Below are the code and all the weights of a small trained network. Each question names an input and a class and asks about switching units off, where a switched-off unit gives its printed mean instead of its output.

import numpy as np


def w(rows, s, z=0):
    codes = np.array(rows[::2]) - 128.0
    scale = np.full(codes.shape[1], s)
    scale[-1] = z or s
    return codes * scale


def norm(h):
    return h / np.sqrt((h * h).mean(-1, keepdims=True) + 1e-5)


def f(y):
    return y / 2 * (1 + np.tanh(0.7978845608 * (y + 0.044715 * y**3)))


def log_softmax(a):
    a = a - a.max(-1, keepdims=True)
    return a - np.log(np.exp(a).sum(-1, keepdims=True))


def net(x, mask):
    res = np.array(x, float).reshape(1, 3) / 4 @ E
    u = 0
    for l in range(2):
        y = f(norm(res) @ A[l][:, :-1].T + A[l][:, -1])
        res = res + np.where(mask[u : u + 11], y, B[l][:, -1]) @ B[l][:, :-1]
        u += 11
    return log_softmax(norm(res)[-1] @ U[:, :-1].T + U[:, -1])


A, B = {}, {}
E = w([
[102,255,115],'x0',
[189,198,193],'x1',
[106,121,190],'x2',
],0.0062)
A[0] = w([
[140,79,172,1],'0.n0',
[122,132,135,41],'0.n1',
[134,75,135,53],'0.n2',
[147,137,185,21],'0.n3',
[108,104,135,121],'0.n4',
[129,122,103,52],'0.n5',
[130,122,252,8],'0.n6',
[170,115,115,185],'0.n7',
[102,105,121,113],'0.n8',
[147,155,186,246],'0.n9',
[90,133,140,103],'0.n10',
],0.025,0.0037)
B[0] = w([
[115,140,123,193],'0.n0',
[148,118,122,115],'0.n1',
[154,64,109,191],'0.n2',
[141,132,96,180],'0.n3',
[159,158,185,154],'0.n4',
[116,154,85,129],'0.n5',
[246,134,153,254],'0.n6',
[85,117,150,172],'0.n7',
[126,141,164,158],'0.n8',
[188,173,163,254],'0.n9',
[121,109,147,143],'0.n10',
],0.012,0.0077)
A[1] = w([
[107,115,51,212],'1.n0',
[116,161,93,216],'1.n1',
[194,198,142,85],'1.n2',
[144,143,34,183],'1.n3',
[132,9,135,113],'1.n4',
[161,40,132,223],'1.n5',
[127,163,165,161],'1.n6',
[140,186,73,212],'1.n7',
[91,194,142,254],'1.n8',
[115,114,154,100],'1.n9',
[71,163,157,189],'1.n10',
],0.015,0.0038)
B[1] = w([
[181,94,175,174],'1.n0',
[59,20,157,170],'1.n1',
[153,218,59,255],'1.n2',
[103,102,187,173],'1.n3',
[91,167,186,223],'1.n4',
[108,186,210,236],'1.n5',
[133,90,8,171],'1.n6',
[26,62,152,209],'1.n7',
[92,110,44,204],'1.n8',
[97,160,117,127],'1.n9',
[108,115,86,154],'1.n10',
],0.011,0.0073)
U = w([
[62,101,60,116],'0',
[42,33,149,116],'1',
[161,203,53,86],'2',
[108,133,241,193],'3',
[159,95,122,3],'4',
[254,194,149,166],'5',
[162,160,52,87],'6',
[87,157,47,123],'7',
],0.022,0.011)

Each question gives the input, the list of numbers given to net, and the class t.
The units are the neurons (one row each of A and B). Each row of codes is followed by its name. A weight is (code - 128) times the scale printed after its matrix; where a second scale follows, it is the last column's (A, B and U).
mask holds one flag per neuron, layer by layer. A switched-off neuron (its flag False) gives its mean, the last column of its row in B, instead of its output. The means were averaged over made-up inputs and are rounded, as every weight is.
A unit's drop is (log p(t) with every unit on - log p(t) with that unit switched off) / (log p(t) with every unit on - log p(t) with every unit switched off).
The circuit of an input: a set's keep is (log p(t) with only the set's units on - log p(t) with every unit switched off) / (log p(t) with every unit on - log p(t) with every unit switched off). Starting from the 12 units with the biggest drops (on a tie, the unit counted first), units are removed one at a time, each time the one whose removal leaves the highest keep (on an exact tie, the one counted first), for as long as the keep stays at least 0.8.
units of the circuit, in order: the units of the circuit, biggest drop first
most important unit: the unit with the biggest drop
k most important neurons of layer l: the k neurons of layer l with the biggest drops, biggest first
drop of u: that unit's drop, to one decimal
input [5,-6,5], class 0: most important unit : 0.n6
input [4,-2,0], class 1: 3 most important neurons of layer 0 : 0.n6, 0.n9, 0.n4
input [6,0,-6], class 1: units of the circuit, in order : 0.n6, 1.n7
input [2,-5,7], class 0: units of the circuit, in order : 0.n6, 1.n6
input [1,6,-7], class 6: units of the circuit, in order : 0.n6, 1.n5
input [-3,4,-7], class 3: 2 most important neurons of layer 0 : 0.n9, 0.n6
input [7,1,-7], class 1: 3 most important neurons of layer 1 : 1.n7, 1.n1, 1.n3
input [2,1,-4], class 1: 4 most important neurons of layer 0 : 0.n6, 0.n9, 0.n4, 0.n8
input [4,-6,1], class 0: 2 most important neurons of layer 0 : 0.n2, 0.n6
input [5,7,-4], class 2: 2 most important neurons of layer 0 : 0.n6, 0.n9
input [6,2,-8], class 7: 2 most important neurons of layer 1 : 1.n2, 1.n8
input [-5,-2,7], class 5: 3 most important neurons of layer 0 : 0.n6, 0.n4, 0.n7
input [-1,-1,-8], class 1: 3 most important neurons of layer 0 : 0.n6, 0.n5, 0.n2
input [-7,1,8], class 5: units of the circuit, in order : 0.n6
input [3,6,-3], class 2: drop of 0.n6 : 0.3
input [6,1,2], class 2: drop of 0.n9 : 0.4
input [-7,2,-1], class 3: drop of 0.n9 : 0.1
input [8,-1,5], class 2: 2 most important neurons of layer 1 : 1.n2, 1.n3
